Below are the code and all the weights of a small trained network. Each question names an input and a target symbol and asks about switching units off, where a switched-off unit gives its printed mean instead of its output.

import numpy as np


def w(rows, s, z=0):
    codes = np.array(rows[::2]) - 128.0
    scale = np.full(codes.shape[1], s)
    scale[-1] = z or s
    return codes * scale


def norm(h):
    return h / np.sqrt((h * h).mean(-1, keepdims=True) + 1e-5)


def f(y):
    return y / 2 * (1 + np.tanh(0.7978845608 * (y + 0.044715 * y**3)))


def softmax(a):
    e = np.exp(a - a.max(-1, keepdims=True))
    return e / e.sum(-1, keepdims=True)


def log_softmax(a):
    a = a - a.max(-1, keepdims=True)
    return a - np.log(np.exp(a).sum(-1, keepdims=True))


def net(x, mask):
    ids = ['ΓΦεηλμτω'.index(c) for c in x.split()]
    T = len(ids)
    res = E[ids] + P[:T]
    q, k, v = (norm(res) @ M[0].T for M in (Q, K, V))
    z = softmax(np.where(np.tri(T) > 0, q @ k.T / 4**0.5, -1e9)) @ v
    res = res + np.where(mask[0], z, O[0][:, -1]) @ O[0][:, :-1]
    y = f(norm(res) @ A[0][:, :-1].T + A[0][:, -1])
    res = res + np.where(mask[1:17], y, B[0][:, -1]) @ B[0][:, :-1]
    return log_softmax(norm(res)[-1] @ U[:, :-1].T + U[:, -1])


Q, K, V, O, A, B = {}, {}, {}, {}, {}, {}
E = w([
[51,195,161,60,114],'Γ',
[157,172,98,212,89],'Φ',
[117,218,140,190,137],'ε',
[80,191,191,105,156],'η',
[134,129,124,182,131],'λ',
[85,112,159,94,116],'μ',
[77,254,228,79,32],'τ',
[146,74,86,150,48],'ω',
],0.0093)
P = w([
[53,38,192,204,105],'0',
[179,84,199,169,141],'1',
[53,56,140,195,109],'2',
[182,155,198,103,94],'3',
[52,69,107,175,115],'4',
[251,108,98,65,198],'5',
[62,91,69,150,122],'6',
[179,201,94,139,100],'7',
],0.012)
Q[0] = w([
[166,195,22,78,127],'h0',
[196,217,71,78,84],'h0',
[251,141,172,19,174],'h0',
[121,194,147,95,8],'h0',
],0.011)
K[0] = w([
[226,172,112,46,114],'h0',
[217,146,160,113,144],'h0',
[161,148,209,121,62],'h0',
[193,47,164,138,249],'h0',
],0.013)
V[0] = w([
[125,174,113,173,254],'h0',
[70,223,199,153,216],'h0',
[109,160,127,54,73],'h0',
[156,211,63,154,30],'h0',
],0.0093)
O[0] = w([
[144,95,152,166,221,41],'h0',
[104,199,100,174,197,253],'h0',
[95,119,103,151,91,15],'h0',
[94,124,251,145,135,40],'h0',
],0.013,0.0024)
A[0] = w([
[124,124,194,167,141,225],'n0',
[179,144,120,168,143,135],'n1',
[253,174,101,29,147,74],'n2',
[209,155,176,186,156,232],'n3',
[145,79,101,186,107,109],'n4',
[66,133,79,186,111,143],'n5',
[250,100,121,127,94,254],'n6',
[131,61,63,157,125,45],'n7',
[124,250,103,145,227,115],'n8',
[29,59,105,116,104,41],'n9',
[58,152,198,169,131,252],'n10',
[209,180,79,120,96,176],'n11',
[131,98,39,105,201,43],'n12',
[201,20,174,154,204,72],'n13',
[163,175,134,100,219,80],'n14',
[96,142,147,109,71,170],'n15',
],0.012,0.003)
B[0] = w([
[124,172,89,55,116,180],'n0',
[106,109,106,105,99,158],'n1',
[107,60,50,122,210,183],'n2',
[166,55,92,60,136,206],'n3',
[182,150,171,109,161,154],'n4',
[116,95,194,85,176,206],'n5',
[34,109,195,81,138,178],'n6',
[153,145,162,185,112,146],'n7',
[126,94,176,141,90,254],'n8',
[173,156,27,125,146,170],'n9',
[128,179,74,92,132,217],'n10',
[94,201,132,185,141,194],'n11',
[165,129,89,135,65,153],'n12',
[185,255,166,126,129,154],'n13',
[174,136,169,216,113,171],'n14',
[194,101,128,141,67,171],'n15',
],0.0091,0.0093)
U = w([
[62,155,44,107,161,29],'Γ',
[160,109,145,6,151,159],'Φ',
[121,83,122,86,237,172],'ε',
[87,186,137,197,112,176],'η',
[243,135,156,137,164,60],'λ',
[186,104,54,185,126,251],'μ',
[97,201,143,116,43,27],'τ',
[116,53,176,90,53,137],'ω',
],0.014,0.0019)

Each question gives the input, a string of symbols that net reads in full, and the target symbol t.
The units are the heads (4 rows each of Q, K, V and O) and the neurons (one row each of A and B). Each row of codes is followed by its name. A weight is (code - 128) times the scale printed after its matrix; where a second scale follows, it is the last column's (O, A, B and U).
mask holds one flag per unit, heads first, then neurons. A switched-off unit (its flag False) gives its mean, the last column of its rows in O or B, instead of its output. The means were averaged over made-up inputs and are rounded, as every weight is.
A unit's drop is (log p(t) with every unit on - log p(t) with that unit switched off) / (log p(t) with every unit on - log p(t) with every unit switched off).
The circuit of an input: a set's keep is (log p(t) with only the set's units on - log p(t) with every unit switched off) / (log p(t) with every unit on - log p(t) with every unit switched off). Starting from the 12 units with the biggest drops (on a tie, the unit counted first), units are removed one at a time, each time the one whose removal leaves the highest keep (on an exact tie, the one counted first), for as long as the keep stays at least 0.8.
units of the circuit, in order: the units of the circuit, biggest drop first
most important unit: the unit with the biggest drop
top k neurons: the k neurons with the biggest drops, biggest first
drop of u: that unit's drop, to one decimal
input μ Φ λ λ Φ Φ, target ε: most important unit : n2
input τ ε Γ τ, target λ: units of the circuit, in order : [h0, n14]
input ω Φ λ λ Γ λ, target ε: units of the circuit, in order : [n2, n6]
input ω Γ μ ω ε Γ η ε, target η: top 2 neurons : [n11, n8]
input ω τ ω ε λ ω Γ, target μ: units of the circuit, in order : [n9, h0, n6]
input Γ Φ τ η λ μ Γ ω, target Γ: units of the circuit, in order : [n6, n2, n11]
input Φ ω Φ λ η λ ω η, target ε: units of the circuit, in order : [h0, n2]
input ω Γ Φ Φ ε Φ ε η, target Φ: units of the circuit, in order : [h0, n0]
input λ ε Γ μ Γ η, target Γ: units of the circuit, in order : [h0, n2, n11]
input ε μ μ τ τ μ, target τ: units of the circuit, in order : [h0, n3]
input Φ Φ Φ τ Φ Γ ε τ, target η: units of the circuit, in order : [n11, h0, n0]
input μ ω μ λ Φ Φ τ τ, target Φ: top 2 neurons : [n8, n3]
input μ Γ τ ω, target η: top 2 neurons : [n11, n3]
input Γ Φ μ ε, target Φ: units of the circuit, in order : [n3]
input λ λ Φ ω μ λ Γ Φ, target ε: units of the circuit, in order : [h0, n6, n2]
input λ ε ε μ ω Φ, target Γ: top 2 neurons : [n2, n6]
input μ ω Γ ε η λ Φ τ, target ε: units of the circuit, in order : [h0, n2]
input ω τ Γ Γ ε Φ, target η: top 2 neurons : [n11, n8]
input η μ τ μ Φ μ Φ Φ, target Γ: top 3 neurons : [n6, n2, n11]
input Φ ω Φ ε ω Γ, target λ: units of the circuit, in order : [n14]
input Φ μ Φ ε, target Γ: units of the circuit, in order : [h0, n2, n11]
input Φ Γ Γ ε, target η: top 2 neurons : [n8, n11]
input μ μ η Γ Γ ε μ ε, target λ: top 3 neurons : [n3, n14, n8]
input Γ ω Φ μ, target ω: drop of h0 : 1.5
input Γ Γ λ ε ε τ λ λ, target τ: drop of n14 : 0.1
input Φ ω Φ Φ, target ω: drop of h0 : 0.7
input τ η Φ η, target μ: drop of h0 : 0.6
input λ η Γ Φ, target μ: top neuron : [n3]
